Here is a tiny trained network, its code and every weight. The questions are about switching its units off for an input and a target symbol, where a switched-off unit gives its printed mean instead of its output.

import numpy as np


def w(rows, s, z=0):
    codes = np.array(rows[::2]) - 128.0
    scale = np.full(codes.shape[1], s)
    scale[-1] = z or s
    return codes * scale


def norm(h):
    return h / np.sqrt((h * h).mean(-1, keepdims=True) + 1e-5)


def f(y):
    return np.maximum(y, 0)


def softmax(a):
    e = np.exp(a - a.max(-1, keepdims=True))
    return e / e.sum(-1, keepdims=True)


def log_softmax(a):
    a = a - a.max(-1, keepdims=True)
    return a - np.log(np.exp(a).sum(-1, keepdims=True))


def net(x, mask):
    ids = ['ΘΣΨαζλμξ'.index(c) for c in x.split()]
    T = len(ids)
    res = E[ids] + P[:T]
    q, k, v = (norm(res) @ M[0].T for M in (Q, K, V))
    z = softmax(np.where(np.tri(T) > 0, q @ k.T / 2**0.5, -1e9)) @ v
    res = res + np.where(mask[0], z, O[0][:, -1]) @ O[0][:, :-1]
    y = f(norm(res) @ A[0][:, :-1].T + A[0][:, -1])
    res = res + np.where(mask[1:25], y, B[0][:, -1]) @ B[0][:, :-1]
    return log_softmax(norm(res)[-1] @ U[:, :-1].T + U[:, -1])


Q, K, V, O, A, B = {}, {}, {}, {}, {}, {}
E = w([
[197,96,139],'Θ',
[188,111,121],'Σ',
[19,28,126],'Ψ',
[139,240,130],'α',
[12,240,50],'ζ',
[110,1,109],'λ',
[194,108,122],'μ',
[116,15,109],'ξ',
],0.017)
P = w([
[62,217,140],'0',
[159,113,8],'1',
[155,92,4],'2',
[159,79,2],'3',
[116,2,195],'4',
[107,19,211],'5',
[114,46,201],'6',
[140,118,129],'7',
[140,116,127],'8',
[132,106,144],'9',
[124,81,189],'10',
[130,93,185],'11',
[124,91,187],'12',
],0.0063)
Q[0] = w([
[95,140,251],'H0',
[141,105,99],'H0',
],0.014)
K[0] = w([
[147,95,6],'H0',
[68,87,156],'H0',
],0.012)
V[0] = w([
[107,184,206],'H0',
[57,196,4],'H0',
],0.012)
O[0] = w([
[129,1,188,3],'H0',
[115,194,229,7],'H0',
],0.0097,0.0026)
A[0] = w([
[139,52,103,113],'N0',
[16,134,141,162],'N1',
[89,142,129,79],'N2',
[165,51,144,101],'N3',
[106,162,120,133],'N4',
[78,150,123,77],'N5',
[117,53,132,105],'N6',
[125,204,134,156],'N7',
[88,36,133,150],'N8',
[191,146,88,131],'N9',
[92,46,132,153],'N10',
[166,156,139,142],'N11',
[84,166,182,182],'N12',
[144,87,130,98],'N13',
[72,178,99,110],'N14',
[196,75,157,102],'N15',
[119,99,166,113],'N16',
[109,141,3,111],'N17',
[52,237,96,131],'N18',
[77,181,122,137],'N19',
[142,125,199,254],'N20',
[84,80,95,132],'N21',
[64,71,121,111],'N22',
[62,141,140,118],'N23',
],0.014,0.0081)
B[0] = w([
[118,117,152,240],'N0',
[245,152,81,187],'N1',
[98,73,123,135],'N2',
[113,68,134,232],'N3',
[92,85,163,167],'N4',
[110,75,115,142],'N5',
[69,113,118,186],'N6',
[52,161,163,210],'N7',
[70,155,100,212],'N8',
[204,146,164,250],'N9',
[62,180,89,207],'N10',
[171,162,155,190],'N11',
[86,151,119,189],'N12',
[105,79,125,171],'N13',
[118,96,156,185],'N14',
[175,121,142,238],'N15',
[103,92,111,141],'N16',
[126,129,156,254],'N17',
[97,84,146,251],'N18',
[135,65,110,193],'N19',
[152,101,172,239],'N20',
[144,145,166,186],'N21',
[235,203,184,167],'N22',
[144,166,101,154],'N23',
],0.011,0.0065)
U = w([
[118,80,45,211],'Θ',
[112,152,107,131],'Σ',
[104,151,125,75],'Ψ',
[74,30,187,2],'α',
[68,182,250,105],'ζ',
[118,241,70,195],'λ',
[114,156,94,160],'μ',
[115,190,109,125],'ξ',
],0.015,0.007)

Each question gives the input, a string of symbols that net reads in full, and the target symbol t.
The units are the heads (2 rows each of Q, K, V and O) and the neurons (one row each of A and B). Each row of codes is followed by its name. A weight is (code - 128) times the scale printed after its matrix; where a second scale follows, it is the last column's (O, A, B and U).
mask holds one flag per unit, heads first, then neurons. A switched-off unit (its flag False) gives its mean, the last column of its rows in O or B, instead of its output. The means were averaged over made-up inputs and are rounded, as every weight is.
A unit's drop is (log p(t) with every unit on - log p(t) with that unit switched off) / (log p(t) with every unit on - log p(t) with every unit switched off).
The circuit of an input: a set's keep is (log p(t) with only the set's units on - log p(t) with every unit switched off) / (log p(t) with every unit on - log p(t) with every unit switched off). Starting from the 12 units with the biggest drops (on a tie, the unit counted first), units are removed one at a time, each time the one whose removal leaves the highest keep (on an exact tie, the one counted first), for as long as the keep stays at least 0.8.
circuit, biggest first: the units of the circuit, biggest drop first
top k neurons: the k neurons with the biggest drops, biggest first
drop of u: that unit's drop, to one decimal
input α ζ Σ, target α: circuit, biggest first -> (H0, N9)
input Ψ ζ α μ λ, target ζ: circuit, biggest first -> (H0, N22)
input λ μ Θ Θ λ ξ Θ ζ Θ α λ ζ, target Θ: circuit, biggest first -> (N19, N1, N18)
input α ζ Θ Ψ Θ α Θ α ζ, target α: circuit, biggest first -> (N18, H0)
input ζ α ξ, target ζ: circuit, biggest first -> (H0)
input α Θ α Ψ α μ ζ ζ, target α: circuit, biggest first -> (N18, N19)
input Θ μ Θ Θ α Σ ζ, target Θ: circuit, biggest first -> (N1, N19, N18)
input ζ Θ ξ, target ζ: top 2 neurons -> (N22, N20)
input λ Θ Θ, target λ: circuit, biggest first -> (H0, N3)
input Θ Θ α Θ ζ Θ Θ μ Θ Θ Θ λ μ, target Θ: drop of N7 -> 0.1
input λ α Σ, target λ: drop of N8 -> -0.1
input α Θ Ψ Ψ Θ μ Θ λ Θ Θ Σ α Σ, target Θ: drop of N5 -> 0.0
input μ Θ Θ μ Θ Σ, target Θ: drop of N11 -> 0.1
input Θ Θ μ ζ Σ ζ Σ α Θ Θ Θ Θ Θ, target Θ: top neuron -> (N7)
